Below are the code and all the weights of a small trained network. Each question names an input and a class and asks about switching units off, where a switched-off unit gives its printed mean instead of its output.

import numpy as np


def w(rows, s, z=0):
    codes = np.array(rows[::2]) - 128.0
    scale = np.full(codes.shape[1], s)
    scale[-1] = z or s
    return codes * scale


def f(y):
    return y / 2 * (1 + np.tanh(0.7978845608 * (y + 0.044715 * y**3)))


def log_softmax(a):
    a = a - a.max(-1, keepdims=True)
    return a - np.log(np.exp(a).sum(-1, keepdims=True))


def net(x, mask):
    res = np.array(x, float).reshape(1, 8) / 4 @ E
    y = f(res @ A[0][:, :-1].T + A[0][:, -1])
    res = res + np.where(mask, y, B[0][:, -1]) @ B[0][:, :-1]
    return log_softmax(res[-1] @ U[:, :-1].T + U[:, -1])


A, B = {}, {}
E = w([
[134,135,135],'x0',
[216,2,130],'x1',
[93,64,75],'x2',
[126,123,119],'x3',
[132,140,139],'x4',
[167,223,254],'x5',
[138,146,138],'x6',
[135,99,110],'x7',
],0.0072)
A[0] = w([
[52,79,62,223],'neuron 0',
[80,36,208,89],'neuron 1',
[174,113,107,114],'neuron 2',
[173,135,88,186],'neuron 3',
[117,120,76,224],'neuron 4',
[118,240,138,173],'neuron 5',
[171,94,20,73],'neuron 6',
[179,41,153,36],'neuron 7',
[254,70,122,199],'neuron 8',
[156,75,89,225],'neuron 9',
[217,43,98,237],'neuron 10',
[106,47,104,252],'neuron 11',
[191,154,14,185],'neuron 12',
[181,169,146,123],'neuron 13',
[30,143,159,96],'neuron 14',
[236,159,158,177],'neuron 15',
],0.0098,0.0025)
B[0] = w([
[170,148,168,238],'neuron 0',
[113,126,110,142],'neuron 1',
[118,122,124,136],'neuron 2',
[145,148,133,143],'neuron 3',
[179,155,171,178],'neuron 4',
[156,88,101,255],'neuron 5',
[155,105,145,195],'neuron 6',
[151,90,75,173],'neuron 7',
[114,134,112,212],'neuron 8',
[110,143,140,195],'neuron 9',
[89,183,115,232],'neuron 10',
[143,150,145,218],'neuron 11',
[99,143,182,172],'neuron 12',
[139,73,120,160],'neuron 13',
[152,2,77,179],'neuron 14',
[103,148,99,188],'neuron 15',
],0.0092,0.0061)
U = w([
[187,114,180,209],'0',
[137,77,3,197],'1',
[119,187,120,172],'2',
[142,131,116,159],'3',
[142,116,144,124],'4',
[125,119,112,65],'5',
[109,82,86,61],'6',
[168,120,142,4],'7',
],0.014,0.0035)

Each question gives the input, the list of numbers given to net, and the class t.
The units are the neurons (one row each of A and B). Each row of codes is followed by its name. A weight is (code - 128) times the scale printed after its matrix; where a second scale follows, it is the last column's (A, B and U).
mask holds one flag per neuron, in row order. A switched-off neuron (its flag False) gives its mean, the last column of its row in B, instead of its output. The means were averaged over made-up inputs and are rounded, as every weight is.
A unit's drop is (log p(t) with every unit on - log p(t) with that unit switched off) / (log p(t) with every unit on - log p(t) with every unit switched off).
The circuit of an input: a set's keep is (log p(t) with only the set's units on - log p(t) with every unit switched off) / (log p(t) with every unit on - log p(t) with every unit switched off). Starting from the 12 units with the biggest drops (on a tie, the unit counted first), units are removed one at a time, each time the one whose removal leaves the highest keep (on an exact tie, the one counted first), for as long as the keep stays at least 0.8.
circuit, biggest first: the units of the circuit, biggest drop first
most important unit: the unit with the biggest drop
top k neurons: the k neurons with the biggest drops, biggest first
drop when u is switched off: that unit's drop, to one decimal
input [-8,-8,1,-3,-3,5,6,6], class 1: circuit, biggest first : [neuron 14; neuron 5; neuron 0]
input [-2,-5,7,4,-2,-8,0,-3], class 0: top neuron : [neuron 0]
input [3,4,-6,-4,8,-7,-5,3], class 2: circuit, biggest first : [neuron 10; neuron 14; neuron 5]
input [7,7,5,4,-4,-7,-3,6], class 0: circuit, biggest first : [neuron 0; neuron 11]
input [-2,-7,0,0,-6,0,1,-1], class 1: circuit, biggest first : [neuron 14; neuron 5]
input [5,-8,-2,-3,7,-1,-8,-6], class 1: circuit, biggest first : [neuron 14; neuron 5]
input [4,8,-3,8,-2,3,-1,-6], class 1: circuit, biggest first : [neuron 7; neuron 0; neuron 15]
input [2,-4,-3,1,3,-6,3,-5], class 0: top 2 neurons : [neuron 10; neuron 15]
input [2,8,-4,-2,-3,2,-2,-7], class 1: circuit, biggest first : [neuron 7; neuron 0; neuron 15]
input [1,-7,0,-6,3,3,-4,8], class 6: top 2 neurons : [neuron 14; neuron 0]
input [-3,-8,-5,7,6,1,3,0], class 1: top 2 neurons : [neuron 5; neuron 14]
input [7,8,3,8,1,-8,8,-3], class 0: drop when neuron 4 is switched off : 0.2
input [2,-8,6,1,-4,4,-5,-5], class 1: drop when neuron 5 is switched off : 0.1
input [3,8,-8,3,-7,3,-2,2], class 1: drop when neuron 4 is switched off : 0.1
input [-3,4,-2,4,-8,7,-8,1], class 2: most important unit : neuron 14
